Below is a small trained network, with its code and all its weights. Each question gives an input and a target symbol and asks what happens when units are switched off, that is, made to give their printed mean instead of their output.

import numpy as np


def w(rows, s, z=0):
    codes = np.array(rows[::2]) - 128.0
    scale = np.full(codes.shape[1], s)
    scale[-1] = z or s
    return codes * scale


def f(y):
    return y / 2 * (1 + np.tanh(0.7978845608 * (y + 0.044715 * y**3)))


def softmax(a):
    e = np.exp(a - a.max(-1, keepdims=True))
    return e / e.sum(-1, keepdims=True)


def log_softmax(a):
    a = a - a.max(-1, keepdims=True)
    return a - np.log(np.exp(a).sum(-1, keepdims=True))


def net(x, mask):
    ids = ['αβγεζηθμξπστφω'.index(c) for c in x.split()]
    T = len(ids)
    res = E[ids] + P[:T]
    u = 0
    for l in range(2):
        q, k, v = (res @ M[l].T for M in (Q, K, V))
        z = softmax(np.where(np.tri(T) > 0, q @ k.T / 2**0.5, -1e9)) @ v
        res = res + np.where(mask[u], z, O[l][:, -1]) @ O[l][:, :-1]
        u += 1
        y = f(res @ A[l][:, :-1].T + A[l][:, -1])
        res = res + np.where(mask[u : u + 8], y, B[l][:, -1]) @ B[l][:, :-1]
        u += 8
    return log_softmax(res[-1] @ U[:, :-1].T + U[:, -1])


Q, K, V, O, A, B = {}, {}, {}, {}, {}, {}
E = w([
[3,88,49],'α',
[105,173,139],'β',
[116,155,64],'γ',
[109,91,86],'ε',
[120,120,79],'ζ',
[94,195,133],'η',
[89,184,147],'θ',
[106,113,158],'μ',
[81,154,187],'ξ',
[57,143,136],'π',
[36,225,122],'σ',
[157,71,171],'τ',
[107,94,80],'φ',
[105,137,117],'ω',
],0.019)
P = w([
[90,196,87],'0',
[96,100,254],'1',
[73,120,200],'2',
[124,118,66],'3',
[104,123,84],'4',
[82,125,112],'5',
[67,159,55],'6',
[81,130,32],'7',
[28,156,34],'8',
[81,85,40],'9',
[41,84,40],'10',
],0.0083)
Q[0] = w([
[89,192,238],'0.h0',
[253,173,151],'0.h0',
],0.0041)
K[0] = w([
[144,180,101],'0.h0',
[254,199,204],'0.h0',
],0.0088)
V[0] = w([
[9,74,83],'0.h0',
[115,166,124],'0.h0',
],0.011)
O[0] = w([
[249,143,128,244],'0.h0',
[118,62,107,147],'0.h0',
],0.012,0.011)
A[0] = w([
[220,208,155,78],'0.n0',
[214,64,216,134],'0.n1',
[254,113,68,174],'0.n2',
[112,64,170,115],'0.n3',
[124,27,190,130],'0.n4',
[91,40,54,255],'0.n5',
[26,240,140,151],'0.n6',
[126,186,233,134],'0.n7',
],0.0071,0.0074)
B[0] = w([
[117,53,51,162],'0.n0',
[123,151,84,192],'0.n1',
[121,100,162,254],'0.n2',
[173,151,73,129],'0.n3',
[60,175,128,148],'0.n4',
[107,187,254,194],'0.n5',
[147,199,133,154],'0.n6',
[203,115,86,140],'0.n7',
],0.0098,0.0096)
Q[1] = w([
[189,255,116],'1.h0',
[175,152,100],'1.h0',
],0.0075)
K[1] = w([
[31,152,46],'1.h0',
[244,2,142],'1.h0',
],0.0047)
V[1] = w([
[188,93,56],'1.h0',
[204,255,23],'1.h0',
],0.0064)
O[1] = w([
[162,196,90,114],'1.h0',
[59,7,116,253],'1.h0',
],0.012,0.0029)
A[1] = w([
[105,190,203,175],'1.n0',
[106,171,187,174],'1.n1',
[229,1,109,3],'1.n2',
[236,136,18,80],'1.n3',
[149,201,142,200],'1.n4',
[106,130,185,201],'1.n5',
[91,136,61,218],'1.n6',
[167,137,205,179],'1.n7',
],0.0094,0.0056)
B[1] = w([
[148,255,127,230],'1.n0',
[51,166,95,210],'1.n1',
[87,115,124,233],'1.n2',
[99,172,195,255],'1.n3',
[239,120,128,173],'1.n4',
[34,112,26,230],'1.n5',
[193,68,140,156],'1.n6',
[186,170,26,232],'1.n7',
],0.0085,0.0065)
U = w([
[136,174,226,27],'α',
[98,172,133,124],'β',
[54,154,137,87],'γ',
[72,173,195,52],'ε',
[127,157,123,55],'ζ',
[74,183,218,46],'η',
[177,147,50,36],'θ',
[242,90,54,165],'μ',
[220,135,254,253],'ξ',
[152,172,73,123],'π',
[246,127,112,161],'σ',
[142,160,104,35],'τ',
[117,228,92,168],'φ',
[98,47,31,215],'ω',
],0.0084,0.0044)

Each question gives the input, a string of symbols that net reads in full, and the target symbol t.
The units are the heads (2 rows each of Q, K, V and O) and the neurons (one row each of A and B). Each row of codes is followed by its name. A weight is (code - 128) times the scale printed after its matrix; where a second scale follows, it is the last column's (O, A, B and U).
mask holds one flag per unit, layer by layer, with each layer's heads first. A switched-off unit (its flag False) gives its mean, the last column of its rows in O or B, instead of its output. The means were averaged over made-up inputs and are rounded, as every weight is.
A unit's drop is (log p(t) with every unit on - log p(t) with that unit switched off) / (log p(t) with every unit on - log p(t) with every unit switched off).
The circuit of an input: a set's keep is (log p(t) with only the set's units on - log p(t) with every unit switched off) / (log p(t) with every unit on - log p(t) with every unit switched off). Starting from the 12 units with the biggest drops (on a tie, the unit counted first), units are removed one at a time, each time the one whose removal leaves the highest keep (on an exact tie, the one counted first), for as long as the keep stays at least 0.8.
units of the circuit, in order: the units of the circuit, biggest drop first
unit that matters most: the unit with the biggest drop
k most important neurons: the k neurons with the biggest drops, biggest first
input τ η μ τ ω ξ, target φ: units of the circuit, in order -> [1.n0 1.h0 1.n7]
input τ γ φ γ σ ξ τ α θ ε, target ξ: units of the circuit, in order -> [0.h0 1.n3]
input τ τ τ ω, target φ: units of the circuit, in order -> [0.h0 1.h0 1.n0]
input σ τ η, target ω: units of the circuit, in order -> [1.h0 0.n6]
input τ μ ε, target φ: units of the circuit, in order -> [1.h0 0.h0 1.n0 1.n7]
input τ τ τ ξ, target φ: 4 most important neurons -> [1.n0 0.n6 0.n0 1.n1]
input α τ ξ η τ μ π ω, target ξ: 2 most important neurons -> [1.n3 1.n5]
input γ τ α η τ μ ε β τ ξ, target ξ: 2 most important neurons -> [1.n5 1.n3]
input τ α ξ η τ θ, target ξ: unit that matters most -> 1.n5
input η τ α ε τ σ τ σ ξ π ω, target ξ: units of the circuit, in order -> [0.h0 1.n3 1.n5]
input τ τ π, target φ: units of the circuit, in order -> [1.h0 1.n0]
input τ σ τ α ε σ ζ, target ξ: units of the circuit, in order -> [1.n3 0.h0 1.n5]
input ω ξ τ σ σ π, target ω: units of the circuit, in order -> [1.h0 0.n2 1.n3]
input σ τ α ε, target ξ: units of the circuit, in order -> [1.n3 0.h0]
input τ σ ξ τ τ τ ε α ω σ ζ, target ξ: units of the circuit, in order -> [0.h0 1.n3 1.n5]
input γ τ τ ζ, target φ: units of the circuit, in order -> [0.h0 0.n5 1.h0 1.n0]
input τ τ θ, target φ: unit that matters most -> 0.h0
input σ ξ μ, target ω: 3 most important neurons -> [0.n2 1.n3 0.n6]
input θ τ ξ σ σ σ σ τ, target ω: 2 most important neurons -> [0.n6 0.n2]
input σ π μ, target ω: 2 most important neurons -> [0.n2 1.n3]
input τ η ε, target φ: unit that matters most -> 0.n5
input ω α β τ η, target ξ: 2 most important neurons -> [1.n5 1.n3]
input τ ζ ξ τ η ζ ζ η α γ φ, target ξ: 3 most important neurons -> [1.n3 0.n2 1.n5]
